Below are the code and all the weights of a small trained network. Each question names an input and a target symbol and asks about switching units off, where a switched-off unit gives its printed mean instead of its output.

import numpy as np


def w(rows, s, z=0):
    codes = np.array(rows[::2]) - 128.0
    scale = np.full(codes.shape[1], s)
    scale[-1] = z or s
    return codes * scale


def f(y):
    return y / 2 * (1 + np.tanh(0.7978845608 * (y + 0.044715 * y**3)))


def softmax(a):
    e = np.exp(a - a.max(-1, keepdims=True))
    return e / e.sum(-1, keepdims=True)


def log_softmax(a):
    a = a - a.max(-1, keepdims=True)
    return a - np.log(np.exp(a).sum(-1, keepdims=True))


def net(x, mask):
    ids = ['αβγδεζηθλξπστψω'.index(c) for c in x.split()]
    T = len(ids)
    res = E[ids] + P[:T]
    u = 0
    for l in range(3):
        q, k, v = (res @ M[l].T for M in (Q, K, V))
        z = softmax(np.where(np.tri(T) > 0, q @ k.T / 2**0.5, -1e9)) @ v
        res = res + np.where(mask[u], z, O[l][:, -1]) @ O[l][:, :-1]
        u += 1
        y = f(res @ A[l][:, :-1].T + A[l][:, -1])
        res = res + np.where(mask[u : u + 4], y, B[l][:, -1]) @ B[l][:, :-1]
        u += 4
    return log_softmax(res[-1] @ U[:, :-1].T + U[:, -1])


Q, K, V, O, A, B = {}, {}, {}, {}, {}, {}
E = w([
[170,107,118],'α',
[119,131,113],'β',
[159,127,104],'γ',
[132,117,121],'δ',
[130,169,116],'ε',
[104,138,105],'ζ',
[2,60,202],'η',
[92,145,119],'θ',
[189,118,161],'λ',
[183,61,139],'ξ',
[35,158,116],'π',
[114,133,115],'σ',
[82,183,125],'τ',
[113,124,138],'ψ',
[119,98,151],'ω',
],0.013)
P = w([
[187,177,156],'0',
[81,122,154],'1',
[106,73,68],'2',
[135,129,190],'3',
[81,57,87],'4',
[152,134,200],'5',
[74,43,80],'6',
[161,136,204],'7',
[87,22,74],'8',
[170,141,203],'9',
[84,6,85],'10',
[172,146,206],'11',
[41,52,92],'12',
],0.012)
Q[0] = w([
[159,4,183],'L0H1',
[100,174,67],'L0H1',
],0.0041)
K[0] = w([
[78,65,5],'L0H1',
[108,228,157],'L0H1',
],0.0035)
V[0] = w([
[76,11,163],'L0H1',
[135,203,255],'L0H1',
],0.0084)
O[0] = w([
[107,2,132,253],'L0H1',
[111,174,208,128],'L0H1',
],0.0083,0.0047)
A[0] = w([
[210,80,176,91],'L0N1',
[2,30,167,174],'L0N2',
[141,100,13,2],'L0N3',
[180,117,244,135],'L0N4',
],0.0073,0.0042)
B[0] = w([
[56,81,136,135],'L0N1',
[255,132,81,250],'L0N2',
[116,195,174,129],'L0N3',
[86,119,218,149],'L0N4',
],0.0082,0.014)
Q[1] = w([
[140,30,94],'L1H1',
[136,178,254],'L1H1',
],0.0071)
K[1] = w([
[228,226,253],'L1H1',
[182,58,40],'L1H1',
],0.0044)
V[1] = w([
[148,194,216],'L1H1',
[253,95,210],'L1H1',
],0.004)
O[1] = w([
[197,139,141,216],'L1H1',
[213,136,253,254],'L1H1',
],0.0044,0.004)
A[1] = w([
[203,154,144,138],'L1N1',
[94,255,109,3],'L1N2',
[172,120,119,113],'L1N3',
[19,170,213,206],'L1N4',
],0.0091,0.0031)
B[1] = w([
[137,190,125,254],'L1N1',
[57,181,103,138],'L1N2',
[141,155,107,234],'L1N3',
[5,112,158,185],'L1N4',
],0.014,0.0042)
Q[2] = w([
[111,111,177],'L2H1',
[123,84,8],'L2H1',
],0.016)
K[2] = w([
[70,22,117],'L2H1',
[142,254,222],'L2H1',
],0.0073)
V[2] = w([
[64,3,214],'L2H1',
[240,67,202],'L2H1',
],0.0072)
O[2] = w([
[78,6,104,2],'L2H1',
[139,71,208,65],'L2H1',
],0.014,0.0046)
A[2] = w([
[148,201,145,77],'L2N1',
[155,175,72,3],'L2N2',
[157,197,127,103],'L2N3',
[175,81,2,130],'L2N4',
],0.0082,0.015)
B[2] = w([
[120,63,128,178],'L2N1',
[77,33,9,190],'L2N2',
[167,86,101,202],'L2N3',
[51,179,181,247],'L2N4',
],0.012,0.014)
U = w([
[91,85,91,39],'α',
[150,137,93,145],'β',
[142,158,108,159],'γ',
[156,166,105,182],'δ',
[75,211,188,203],'ε',
[161,231,150,253],'ζ',
[254,196,175,153],'η',
[54,159,121,12],'θ',
[20,85,163,81],'λ',
[158,6,118,128],'ξ',
[147,62,71,32],'π',
[110,166,109,134],'σ',
[63,219,183,116],'τ',
[96,58,116,137],'ψ',
[239,109,89,61],'ω',
],0.008,0.0057)

Each question gives the input, a string of symbols that net reads in full, and the target symbol t.
The units are the heads (2 rows each of Q, K, V and O) and the neurons (one row each of A and B). Each row of codes is followed by its name. A weight is (code - 128) times the scale printed after its matrix; where a second scale follows, it is the last column's (O, A, B and U).
mask holds one flag per unit, layer by layer, with each layer's heads first. A switched-off unit (its flag False) gives its mean, the last column of its rows in O or B, instead of its output. The means were averaged over made-up inputs and are rounded, as every weight is.
A unit's drop is (log p(t) with every unit on - log p(t) with that unit switched off) / (log p(t) with every unit on - log p(t) with every unit switched off).
The circuit of an input: a set's keep is (log p(t) with only the set's units on - log p(t) with every unit switched off) / (log p(t) with every unit on - log p(t) with every unit switched off). Starting from the 12 units with the biggest drops (on a tie, the unit counted first), units are removed one at a time, each time the one whose removal leaves the highest keep (on an exact tie, the one counted first), for as long as the keep stays at least 0.8.
circuit, biggest first: the units of the circuit, biggest drop first
most important unit: the unit with the biggest drop
top k neurons in layer l: the k neurons of layer l with the biggest drops, biggest first
drop when u is switched off: that unit's drop, to one decimal
input ω η η ψ, target η: most important unit : L0N2
input η ε α ε δ η ε, target ξ: circuit, biggest first : (L2H1 L2N4)
input α ψ γ λ η α ω σ η ω δ, target η: circuit, biggest first : (L0H1 L2H1)
input η σ ω θ, target η: circuit, biggest first : (L2N4 L2N2)
input ω β θ ε λ, target λ: top 2 neurons in layer 2 : (L2N4 L2N3)
input γ ξ θ η ω θ δ, target ω: top 3 neurons in layer 1 : (L1N1 L1N2 L1N4)
input τ π δ π γ α η, target α: top 3 neurons in layer 2 : (L2N2 L2N4 L2N3)
input η ω π β π η ω π ε α σ, target ξ: circuit, biggest first : (L2H1 L0H1)
input ε δ ζ θ α η δ, target π: top 3 neurons in layer 1 : (L1N2 L1N1 L1N4)
input ε ξ ψ τ, target τ: circuit, biggest first : (L0N2 L0H1 L1N4)
input ξ η ξ η η ω η γ, target η: top 3 neurons in layer 0 : (L0N2 L0N4 L0N3)
input ξ τ ψ η δ π ψ π, target η: top 2 neurons in layer 0 : (L0N1 L0N4)
input γ γ σ, target ω: top 3 neurons in layer 1 : (L1N2 L1N1 L1N4)
input η ε η ξ, target ξ: circuit, biggest first : (L2H1)
input γ λ σ γ ω ε ψ ξ η ξ ε, target ω: top 2 neurons in layer 2 : (L2N3 L2N4)
input η δ ζ ξ, target ξ: top 2 neurons in layer 0 : (L0N1 L0N2)
input ψ η ω ω, target η: top 2 neurons in layer 0 : (L0N2 L0N4)
input π η δ γ η ε ζ λ γ, target θ: top 2 neurons in layer 2 : (L2N4 L2N2)
input ε η β η ζ ε ψ ω η, target π: top 3 neurons in layer 1 : (L1N2 L1N1 L1N4)
input ψ η η η η ξ π, target τ: top 3 neurons in layer 2 : (L2N4 L2N2 L2N3)
input α η ζ ψ α η ω τ η, target η: most important unit : L0H1
input γ η θ ω η π ω γ η ω τ π η, target ω: top 2 neurons in layer 2 : (L2N3 L2N2)
input π ω η ε θ ω ω, target θ: drop when L1N2 is switched off : 0.4
input η σ τ ω θ β η γ τ ψ θ, target ξ: drop when L0H1 is switched off : 0.3
input δ ω α ω α η η, target ζ: drop when L0H1 is switched off : 1.0
input η ω θ ξ ω η γ, target ξ: drop when L1N2 is switched off : 0.0
